Below are the code and all the weights of a small trained network. Each question names an input and a class and asks about switching units off, where a switched-off unit gives its printed mean instead of its output.

import numpy as np


def w(rows, s, z=0):
    codes = np.array(rows[::2]) - 128.0
    scale = np.full(codes.shape[1], s)
    scale[-1] = z or s
    return codes * scale


def norm(h):
    return h / np.sqrt((h * h).mean(-1, keepdims=True) + 1e-5)


def f(y):
    return np.maximum(y, 0)


def log_softmax(a):
    a = a - a.max(-1, keepdims=True)
    return a - np.log(np.exp(a).sum(-1, keepdims=True))


def net(x, mask):
    res = np.array(x, float).reshape(1, 2) / 4 @ E
    u = 0
    for l in range(2):
        y = f(norm(res) @ A[l][:, :-1].T + A[l][:, -1])
        res = res + np.where(mask[u : u + 13], y, B[l][:, -1]) @ B[l][:, :-1]
        u += 13
    return log_softmax(norm(res)[-1] @ U[:, :-1].T + U[:, -1])


A, B = {}, {}
E = w([
[158,128,107,30,110],'x0',
[189,2,79,125,88],'x1',
],0.0066)
A[0] = w([
[113,185,69,3,106,79],'0.n0',
[177,13,101,30,82,58],'0.n1',
[113,105,157,118,128,87],'0.n2',
[247,73,134,156,26,143],'0.n3',
[154,148,159,238,122,2],'0.n4',
[251,102,96,141,81,100],'0.n5',
[201,22,23,89,83,102],'0.n6',
[57,93,132,181,102,119],'0.n7',
[91,166,78,153,138,83],'0.n8',
[188,30,66,96,132,77],'0.n9',
[110,121,117,255,107,166],'0.n10',
[102,169,208,174,140,29],'0.n11',
[205,184,113,90,109,89],'0.n12',
],0.0071,0.0021)
B[0] = w([
[82,213,111,93,53,200],'0.n0',
[253,83,129,217,150,238],'0.n1',
[143,118,118,203,221,128],'0.n2',
[113,202,108,86,161,219],'0.n3',
[94,30,118,123,133,167],'0.n4',
[174,116,65,81,150,197],'0.n5',
[213,206,20,208,182,255],'0.n6',
[94,121,163,67,150,163],'0.n7',
[218,129,124,117,165,148],'0.n8',
[173,216,73,154,121,220],'0.n9',
[83,100,129,27,173,197],'0.n10',
[173,89,152,122,74,174],'0.n11',
[86,80,153,122,90,161],'0.n12',
],0.0061,0.0079)
A[1] = w([
[94,175,176,220,197,141],'1.n0',
[249,170,104,196,152,91],'1.n1',
[143,98,224,217,207,40],'1.n2',
[46,100,211,77,155,123],'1.n3',
[91,171,151,67,47,160],'1.n4',
[125,73,63,167,120,137],'1.n5',
[2,117,174,77,37,108],'1.n6',
[90,19,225,76,52,47],'1.n7',
[165,184,169,161,113,80],'1.n8',
[40,111,231,183,163,60],'1.n9',
[121,22,103,141,168,163],'1.n10',
[208,107,54,194,100,6],'1.n11',
[236,149,179,195,50,134],'1.n12',
],0.0077,0.0025)
B[1] = w([
[170,79,77,140,155,164],'1.n0',
[187,178,104,255,66,255],'1.n1',
[129,65,200,24,9,155],'1.n2',
[176,91,124,145,94,210],'1.n3',
[81,112,124,96,141,194],'1.n4',
[93,164,165,118,138,167],'1.n5',
[124,134,130,123,98,205],'1.n6',
[120,108,167,223,44,168],'1.n7',
[88,96,104,158,121,159],'1.n8',
[174,53,153,156,99,182],'1.n9',
[177,154,158,93,144,171],'1.n10',
[158,172,59,150,64,218],'1.n11',
[106,132,173,163,220,184],'1.n12',
],0.0086,0.0071)
U = w([
[155,8,218,137,24,200],'0',
[44,118,196,229,206,2],'1',
[133,90,119,22,227,14],'2',
[16,187,154,27,48,171],'3',
[205,186,61,209,108,227],'4',
],0.018,0.0047)

Each question gives the input, the list of numbers given to net, and the class t.
The units are the neurons (one row each of A and B). Each row of codes is followed by its name. A weight is (code - 128) times the scale printed after its matrix; where a second scale follows, it is the last column's (A, B and U).
mask holds one flag per neuron, layer by layer. A switched-off neuron (its flag False) gives its mean, the last column of its row in B, instead of its output. The means were averaged over made-up inputs and are rounded, as every weight is.
A unit's drop is (log p(t) with every unit on - log p(t) with that unit switched off) / (log p(t) with every unit on - log p(t) with every unit switched off).
The circuit of an input: a set's keep is (log p(t) with only the set's units on - log p(t) with every unit switched off) / (log p(t) with every unit on - log p(t) with every unit switched off). Starting from the 12 units with the biggest drops (on a tie, the unit counted first), units are removed one at a time, each time the one whose removal leaves the highest keep (on an exact tie, the one counted first), for as long as the keep stays at least 0.8.
circuit, biggest first: the units of the circuit, biggest drop first
k most important neurons: the k neurons with the biggest drops, biggest first
k most important neurons of layer l: the k neurons of layer l with the biggest drops, biggest first
drop of u: that unit's drop, to one decimal
input [0,-2], class 1: 4 most important neurons : [0.n10, 0.n6, 0.n1, 0.n9]
input [-4,1], class 0: most important neuron : [0.n6]
input [1,-8], class 3: circuit, biggest first : [0.n1, 0.n6]
input [0,0], class 0: 3 most important neurons : [0.n3, 0.n6, 0.n9]
input [2,-7], class 3: 2 most important neurons of layer 0 : [0.n1, 0.n6]
input [8,-2], class 3: 2 most important neurons : [0.n0, 0.n6]
input [0,-7], class 1: 2 most important neurons : [0.n10, 1.n11]
input [-3,2], class 2: 2 most important neurons : [0.n10, 0.n1]
input [2,-6], class 3: 2 most important neurons : [0.n1, 0.n6]
input [-6,1], class 0: drop of 0.n6 : 0.1
input [1,-1], class 3: drop of 0.n1 : 0.2
input [-1,-3], class 0: drop of 0.n9 : 0.8
